Here is a tiny trained network, its code and every weight. The questions are about switching its units off for an input and a class, where a switched-off unit gives its printed mean instead of its output.

import numpy as np


def w(rows, s, z=0):
    codes = np.array(rows[::2]) - 128.0
    scale = np.full(codes.shape[1], s)
    scale[-1] = z or s
    return codes * scale


def norm(h):
    return h / np.sqrt((h * h).mean(-1, keepdims=True) + 1e-5)


def f(y):
    return y / 2 * (1 + np.tanh(0.7978845608 * (y + 0.044715 * y**3)))


def log_softmax(a):
    a = a - a.max(-1, keepdims=True)
    return a - np.log(np.exp(a).sum(-1, keepdims=True))


def net(x, mask):
    res = np.array(x, float).reshape(1, 7) / 4 @ E
    u = 0
    for l in range(2):
        y = f(norm(res) @ A[l][:, :-1].T + A[l][:, -1])
        res = res + np.where(mask[u : u + 12], y, B[l][:, -1]) @ B[l][:, :-1]
        u += 12
    return log_softmax(norm(res)[-1] @ U[:, :-1].T + U[:, -1])


A, B = {}, {}
E = w([
[16,110,96,113,58,229,121],'x0',
[89,59,103,210,208,110,124],'x1',
[149,149,193,226,162,220,141],'x2',
[191,164,24,173,23,79,144],'x3',
[28,183,129,143,75,1,106],'x4',
[106,73,147,166,128,140,84],'x5',
[175,110,81,40,69,150,20],'x6',
],0.0041)
A[0] = w([
[137,109,183,145,95,54,187,2],'L0N0',
[198,84,130,42,147,174,33,79],'L0N1',
[170,44,155,39,132,222,155,129],'L0N2',
[234,225,60,189,117,87,136,28],'L0N3',
[43,172,82,110,162,88,149,88],'L0N4',
[90,209,83,90,88,107,78,176],'L0N5',
[147,121,167,199,131,155,169,78],'L0N6',
[131,137,164,56,63,95,3,172],'L0N7',
[2,176,175,102,97,74,104,131],'L0N8',
[244,145,102,155,133,115,135,27],'L0N9',
[142,121,138,54,149,144,125,83],'L0N10',
[132,10,47,189,239,169,93,130],'L0N11',
],0.0074,0.0014)
B[0] = w([
[78,156,66,78,149,207,155,156],'L0N0',
[67,131,72,55,198,157,123,194],'L0N1',
[33,171,16,147,146,144,115,198],'L0N2',
[2,64,169,86,70,108,189,215],'L0N3',
[45,156,137,108,88,170,163,189],'L0N4',
[207,141,209,183,113,175,198,217],'L0N5',
[133,145,94,88,202,105,141,165],'L0N6',
[165,146,172,94,164,87,44,231],'L0N7',
[97,127,182,76,84,91,218,253],'L0N8',
[25,150,223,53,94,5,173,174],'L0N9',
[105,85,55,114,103,95,84,145],'L0N10',
[198,53,184,174,107,96,78,239],'L0N11',
],0.0064,0.0046)
A[1] = w([
[119,117,135,83,27,65,206,113],'L1N0',
[85,164,184,98,226,138,135,163],'L1N1',
[153,110,140,69,121,72,48,185],'L1N2',
[159,179,123,111,139,161,160,1],'L1N3',
[112,185,122,172,80,189,112,138],'L1N4',
[120,134,40,116,118,175,132,119],'L1N5',
[136,189,119,127,203,117,186,161],'L1N6',
[136,66,117,102,52,54,230,133],'L1N7',
[60,206,161,158,23,39,113,111],'L1N8',
[118,163,217,162,119,2,184,156],'L1N9',
[202,66,91,152,218,115,126,50],'L1N10',
[93,175,158,165,241,65,62,203],'L1N11',
],0.0071,0.0021)
B[1] = w([
[8,59,225,226,160,112,183,243],'L1N0',
[215,142,36,137,85,34,164,181],'L1N1',
[154,146,186,81,173,93,93,171],'L1N2',
[107,141,134,123,56,147,180,118],'L1N3',
[114,160,182,33,207,122,83,134],'L1N4',
[83,166,106,152,210,94,115,133],'L1N5',
[204,93,139,187,2,51,211,151],'L1N6',
[51,132,211,76,122,159,154,227],'L1N7',
[72,86,209,97,131,164,177,229],'L1N8',
[54,190,49,124,139,199,138,253],'L1N9',
[86,122,180,134,81,174,105,153],'L1N10',
[193,126,141,139,60,147,123,174],'L1N11',
],0.0058,0.0077)
U = w([
[58,140,8,104,188,178,79,113],'0',
[166,168,86,185,96,89,208,106],'1',
[184,56,147,230,129,147,99,151],'2',
[131,171,142,136,91,163,121,3],'3',
[14,125,198,114,96,96,201,180],'4',
[161,133,135,64,132,58,74,173],'5',
],0.015,0.006)

Each question gives the input, the list of numbers given to net, and the class t.
The units are the neurons (one row each of A and B). Each row of codes is followed by its name. A weight is (code - 128) times the scale printed after its matrix; where a second scale follows, it is the last column's (A, B and U).
mask holds one flag per neuron, layer by layer. A switched-off neuron (its flag False) gives its mean, the last column of its row in B, instead of its output. The means were averaged over made-up inputs and are rounded, as every weight is.
A unit's drop is (log p(t) with every unit on - log p(t) with that unit switched off) / (log p(t) with every unit on - log p(t) with every unit switched off).
The circuit of an input: a set's keep is (log p(t) with only the set's units on - log p(t) with every unit switched off) / (log p(t) with every unit on - log p(t) with every unit switched off). Starting from the 12 units with the biggest drops (on a tie, the unit counted first), units are removed one at a time, each time the one whose removal leaves the highest keep (on an exact tie, the one counted first), for as long as the keep stays at least 0.8.
circuit, biggest first: the units of the circuit, biggest drop first
most important unit: the unit with the biggest drop
k most important neurons: the k neurons with the biggest drops, biggest first
top k neurons in layer l: the k neurons of layer l with the biggest drops, biggest first
input [-1,6,-8,-2,-8,-8,5], class 0: most important unit : L0N2
input [-1,4,2,-8,-3,-4,8], class 0: top 2 neurons in layer 0 : (L0N2; L0N1)
input [3,1,8,8,-1,6,-7], class 2: circuit, biggest first : (L0N8; L0N4; L1N7)
input [-5,4,6,0,4,5,6], class 2: circuit, biggest first : (L0N8; L1N7)
input [4,-8,5,1,2,3,1], class 3: circuit, biggest first : (L0N3; L0N9; L1N0; L1N7)
input [-5,5,-7,0,-5,-7,3], class 5: 2 most important neurons : (L0N1; L0N8)
input [-5,-6,-2,2,1,8,2], class 5: top 3 neurons in layer 0 : (L0N7; L0N8; L0N1)
input [-7,-3,2,-3,-1,-3,-6], class 1: 2 most important neurons : (L0N8; L1N1)
input [-2,6,5,2,2,-6,-6], class 1: 2 most important neurons : (L0N8; L0N6)
input [-1,-5,-8,-5,2,-8,5], class 5: top 2 neurons in layer 0 : (L0N7; L0N3)
input [-1,7,0,1,4,2,-6], class 1: 2 most important neurons : (L0N3; L0N9)
input [6,-5,-2,-7,2,-1,7], class 5: 2 most important neurons : (L0N7; L1N9)
input [3,5,1,5,-5,0,8], class 0: top 2 neurons in layer 0 : (L0N1; L0N2)
input [-8,-8,-4,8,-2,-8,6], class 4: circuit, biggest first : (L0N3)
input [7,8,3,-7,4,6,4], class 2: top 3 neurons in layer 0 : (L0N11; L0N3; L0N9)
input [3,3,8,-2,4,2,-6], class 1: top 2 neurons in layer 0 : (L0N6; L0N3)
input [-1,0,-2,-2,-1,2,6], class 0: 2 most important neurons : (L0N1; L0N2)
input [-3,-8,-4,-5,-6,-2,4], class 0: top 2 neurons in layer 0 : (L0N2; L0N1)
input [5,-6,-1,-1,1,-2,4], class 5: 2 most important neurons : (L0N7; L0N3)
input [5,8,6,-3,-5,6,3], class 2: 2 most important neurons : (L0N11; L1N9)
input [5,8,7,-2,-8,-1,8], class 0: top 3 neurons in layer 0 : (L0N2; L0N1; L0N5)
